Here is a tiny trained network, its code and every weight. The questions are about switching its units off for an input and a target symbol, where a switched-off unit gives its printed mean instead of its output.

import numpy as np


def w(rows, s, z=0):
    codes = np.array(rows[::2]) - 128.0
    scale = np.full(codes.shape[1], s)
    scale[-1] = z or s
    return codes * scale


def f(y):
    return np.maximum(y, 0)


def softmax(a):
    e = np.exp(a - a.max(-1, keepdims=True))
    return e / e.sum(-1, keepdims=True)


def log_softmax(a):
    a = a - a.max(-1, keepdims=True)
    return a - np.log(np.exp(a).sum(-1, keepdims=True))


def net(x, mask):
    ids = ['αβγδεζθλμξστφψω'.index(c) for c in x.split()]
    T = len(ids)
    res = E[ids] + P[:T]
    u = 0
    for l in range(2):
        r = res
        for j in range(2):
            rows = slice(2 * j, 2 * j + 2)
            q, k, v = (r @ M[l][rows].T for M in (Q, K, V))
            z = softmax(np.where(np.tri(T) > 0, q @ k.T / 2**0.5, -1e9)) @ v
            o = O[l][rows]
            res = res + np.where(mask[u + j], z, o[:, -1]) @ o[:, :-1]
        u += 2
        y = f(res @ A[l][:, :-1].T + A[l][:, -1])
        res = res + np.where(mask[u : u + 8], y, B[l][:, -1]) @ B[l][:, :-1]
        u += 8
    return log_softmax(res[-1] @ U[:, :-1].T + U[:, -1])


Q, K, V, O, A, B = {}, {}, {}, {}, {}, {}
E = w([
[100,137,146,126,119,163,92,85,180,253],'α',
[156,103,96,117,66,186,154,148,100,139],'β',
[82,131,130,167,117,118,98,69,152,96],'γ',
[98,159,184,143,111,110,153,64,188,63],'δ',
[110,99,93,84,68,108,122,62,81,141],'ε',
[133,110,108,68,97,159,164,180,129,154],'ζ',
[110,130,144,139,145,160,211,122,139,99],'θ',
[54,134,50,75,177,97,115,142,171,206],'λ',
[89,159,185,102,154,162,65,170,200,164],'μ',
[90,104,57,144,155,165,75,200,113,90],'ξ',
[152,101,94,86,52,185,88,141,110,180],'σ',
[114,153,105,156,83,144,152,82,132,102],'τ',
[66,144,163,117,163,94,147,100,181,79],'φ',
[183,81,157,180,128,162,124,147,193,203],'ψ',
[72,144,145,141,142,146,24,143,180,135],'ω',
],0.015)
P = w([
[56,166,164,153,84,165,129,166,143,120],'0',
[77,77,74,124,37,120,151,151,183,139],'1',
[102,70,131,66,150,187,40,83,177,70],'2',
[90,189,140,137,111,135,132,150,119,132],'3',
[104,89,71,130,54,96,142,145,162,144],'4',
[119,80,111,57,164,183,57,68,161,75],'5',
[124,196,136,128,134,124,122,135,88,140],'6',
[139,88,69,137,74,76,136,132,145,147],'7',
[124,83,107,68,184,190,67,68,156,92],'8',
[158,207,124,120,150,108,111,132,63,142],'9',
[146,78,40,151,105,66,130,132,133,166],'10',
[131,76,98,72,195,186,90,67,155,117],'11',
[182,250,111,105,169,104,88,125,41,132],'12',
[150,85,41,178,104,69,125,130,134,155],'13',
],0.012)
Q[0] = w([
[155,126,135,135,114,92,125,176,140,123],'L0H0',
[23,124,79,67,131,211,137,72,135,142],'L0H0',
[194,75,181,150,140,170,122,157,159,97],'L0H1',
[63,255,86,134,115,27,135,195,94,149],'L0H1',
],0.0086)
K[0] = w([
[75,150,102,89,116,183,108,161,121,102],'L0H0',
[254,127,186,198,151,3,115,160,117,203],'L0H0',
[149,71,180,208,109,137,179,185,188,133],'L0H1',
[25,187,58,35,100,74,137,123,92,17],'L0H1',
],0.0055)
V[0] = w([
[140,95,110,76,177,158,110,57,84,6],'L0H0',
[37,165,153,78,2,219,142,175,176,62],'L0H0',
[214,79,156,207,175,145,130,138,166,230],'L0H1',
[165,220,72,25,144,74,109,156,106,104],'L0H1',
],0.0035)
O[0] = w([
[80,168,121,111,186,110,164,71,67,96,65],'L0H0',
[3,91,199,168,64,178,170,169,110,136,254],'L0H0',
[149,87,4,112,173,114,119,92,169,41,141],'L0H1',
[189,167,162,154,106,76,108,177,123,158,55],'L0H1',
],0.0056,0.0039)
A[0] = w([
[184,182,188,222,114,179,226,158,71,119,181],'L0N0',
[126,192,219,143,159,135,205,163,106,118,126],'L0N1',
[72,146,88,178,132,98,152,80,87,119,237],'L0N2',
[113,23,115,176,176,38,229,109,115,63,200],'L0N3',
[137,82,50,53,32,68,182,32,161,115,203],'L0N4',
[95,41,2,203,102,53,57,168,118,160,130],'L0N5',
[125,187,141,146,26,132,129,80,51,91,1],'L0N6',
[164,172,146,212,80,104,69,131,129,157,223],'L0N7',
],0.0056,0.0024)
B[0] = w([
[212,113,27,109,55,198,55,152,162,1,179],'L0N0',
[216,130,153,46,83,189,157,143,177,5,168],'L0N1',
[88,96,156,117,100,139,32,189,211,102,193],'L0N2',
[159,204,79,92,3,207,114,193,189,203,190],'L0N3',
[102,153,127,185,216,193,11,223,198,158,253],'L0N4',
[140,194,149,104,109,142,239,162,223,111,241],'L0N5',
[56,90,27,172,118,65,56,145,170,105,158],'L0N6',
[44,189,93,137,90,97,91,71,160,128,189],'L0N7',
],0.0052,0.0051)
Q[1] = w([
[112,50,109,60,240,219,50,51,105,105],'L1H0',
[200,94,155,169,194,80,164,53,4,97],'L1H0',
[68,128,114,59,114,238,30,150,210,145],'L1H1',
[181,68,137,116,254,146,123,6,51,78],'L1H1',
],0.0084)
K[1] = w([
[125,103,81,131,164,136,179,72,223,227],'L1H0',
[2,11,175,140,50,188,163,183,173,120],'L1H0',
[208,164,72,140,217,88,135,86,141,169],'L1H1',
[50,12,126,151,119,169,186,135,226,183],'L1H1',
],0.008)
V[1] = w([
[165,164,222,148,123,171,122,89,142,198],'L1H0',
[136,157,171,50,217,151,158,245,112,143],'L1H0',
[29,153,167,171,171,89,69,134,112,179],'L1H1',
[120,137,185,162,177,111,129,95,198,15],'L1H1',
],0.011)
O[1] = w([
[166,250,171,133,110,190,124,104,124,185,195],'L1H0',
[67,123,185,109,152,164,88,239,138,138,4],'L1H0',
[110,157,126,208,224,117,166,136,60,164,227],'L1H1',
[215,173,123,175,168,88,86,153,200,67,246],'L1H1',
],0.012,0.0027)
A[1] = w([
[97,61,172,87,105,166,57,156,182,107,125],'L1N0',
[180,147,136,220,196,101,101,147,158,120,88],'L1N1',
[82,97,173,120,126,232,94,135,86,155,144],'L1N2',
[182,97,52,152,119,181,137,191,133,132,169],'L1N3',
[133,128,254,109,111,107,147,55,118,94,133],'L1N4',
[100,211,160,169,99,140,144,184,81,156,1],'L1N5',
[86,110,135,139,249,179,111,125,112,152,204],'L1N6',
[175,123,115,97,128,150,13,155,171,63,123],'L1N7',
],0.0083,0.0052)
B[1] = w([
[153,167,45,109,190,149,137,128,47,111,218],'L1N0',
[118,124,99,1,86,103,131,186,37,170,201],'L1N1',
[103,157,126,92,153,46,190,154,223,74,196],'L1N2',
[84,159,171,146,146,77,61,100,127,136,192],'L1N3',
[42,151,154,137,90,134,122,217,36,64,136],'L1N4',
[206,48,129,97,154,154,191,128,161,122,181],'L1N5',
[169,97,139,187,43,147,72,122,134,70,207],'L1N6',
[131,87,204,133,166,139,165,92,110,186,252],'L1N7',
],0.0089,0.017)
U = w([
[151,178,127,169,176,134,212,110,121,122,114],'α',
[137,63,83,89,64,157,95,124,106,122,101],'β',
[162,209,69,165,173,65,150,123,107,120,127],'γ',
[159,103,180,102,104,48,116,116,138,128,90],'δ',
[61,92,158,206,154,112,145,105,63,168,202],'ε',
[109,193,96,87,161,129,151,142,142,122,29],'ζ',
[157,83,136,109,221,150,119,80,121,140,160],'θ',
[112,68,153,152,156,85,160,147,158,134,104],'λ',
[182,136,130,106,103,156,110,175,173,125,33],'μ',
[107,148,102,179,165,111,65,162,143,69,148],'ξ',
[45,117,176,107,127,107,166,90,134,163,119],'σ',
[174,92,99,162,121,74,123,89,171,92,90],'τ',
[51,181,222,143,170,95,114,158,76,185,135],'φ',
[113,253,149,141,67,169,53,102,171,127,255],'ψ',
[177,85,104,154,95,171,117,172,72,151,115],'ω',
],0.0054,0.0049)

Each question gives the input, a string of symbols that net reads in full, and the target symbol t.
The units are the heads (2 rows each of Q, K, V and O) and the neurons (one row each of A and B). Each row of codes is followed by its name. A weight is (code - 128) times the scale printed after its matrix; where a second scale follows, it is the last column's (O, A, B and U).
mask holds one flag per unit, layer by layer, with each layer's heads first. A switched-off unit (its flag False) gives its mean, the last column of its rows in O or B, instead of its output. The means were averaged over made-up inputs and are rounded, as every weight is.
A unit's drop is (log p(t) with every unit on - log p(t) with that unit switched off) / (log p(t) with every unit on - log p(t) with every unit switched off).
The circuit of an input: a set's keep is (log p(t) with only the set's units on - log p(t) with every unit switched off) / (log p(t) with every unit on - log p(t) with every unit switched off). Starting from the 12 units with the biggest drops (on a tie, the unit counted first), units are removed one at a time, each time the one whose removal leaves the highest keep (on an exact tie, the one counted first), for as long as the keep stays at least 0.8.
units of the circuit, in order: the units of the circuit, biggest drop first
most important unit: the unit with the biggest drop
top k neurons: the k neurons with the biggest drops, biggest first
top k neurons in layer l: the k neurons of layer l with the biggest drops, biggest first
heads that matter: for each layer, one digit per head in row order, 1 if its drop is at least 0.15 and else 0, layers parted by /
input θ α ψ γ ζ α ζ δ, target ζ: top 2 neurons -> L1N0; L1N2
input σ μ γ θ ψ, target θ: top 4 neurons -> L1N7; L1N0; L0N0; L0N1
input ξ λ ψ ψ ζ θ φ ω, target φ: units of the circuit, in order -> L1H1; L1H0; L1N1; L0H1
input γ δ θ ψ ψ φ ζ φ, target ζ: heads that matter -> 00 / 11
input τ δ ψ α α δ σ, target σ: units of the circuit, in order -> L1H1; L1N2
input θ ψ φ φ γ ε θ δ σ θ ε ψ ψ ω, target ψ: heads that matter -> 00 / 11
input λ φ φ θ ξ ψ β γ, target β: units of the circuit, in order -> L1H1; L0N0
input ε γ γ φ θ ψ δ ζ, target δ: most important unit -> L1H1
input ξ ε γ θ λ θ, target ξ: heads that matter -> 00 / 10
input μ ψ α ψ ξ τ ψ μ β ψ δ, target ψ: units of the circuit, in order -> L1H0; L0N3
input θ ψ γ τ ω θ ψ ω μ φ, target φ: top 4 neurons in layer 1 -> L1N6; L1N5; L1N4; L1N7
input ψ ζ ξ θ ψ ω α ω μ, target ψ: heads that matter -> 11 / 10
input ψ ψ δ ω γ, target ω: heads that matter -> 01 / 01
input δ τ α β α ξ α ξ μ γ σ β ε, target ε: top 2 neurons -> L0N6; L0N7
input δ τ ω ψ ψ, target ψ: heads that matter -> 00 / 10
input β λ δ, target ξ: most important unit -> L1H0
input ζ ε δ λ δ φ α ψ, target α: top 3 neurons -> L1N5; L0N5; L1N2
input λ λ ω γ, target γ: heads that matter -> 00 / 11
input φ ψ γ θ β γ θ φ ξ ψ β β, target θ: top 2 neurons in layer 1 -> L1N7; L1N0
input ψ δ φ, target θ: units of the circuit, in order -> L0H1; L1N7; L1H1
input α ω γ α θ ψ ψ ξ ψ φ, target φ: units of the circuit, in order -> L0H1; L1H0
input ξ φ δ θ ω, target θ: top 2 neurons in layer 0 -> L0N0; L0N1
input ε α θ, target ψ: top neuron in layer 1 -> L1N7
input ψ β ε ζ γ, target ζ: top 3 neurons -> L1N0; L1N2; L1N6
input ψ β θ λ θ φ ψ ζ α ω ξ, target ω: top 4 neurons -> L1N6; L1N5; L1N1; L1N2
input γ φ ψ ξ ψ τ, target θ: top 2 neurons -> L1N7; L0N4
input ω φ σ ε ω γ θ, target θ: top 2 neurons -> L0N0; L1N7
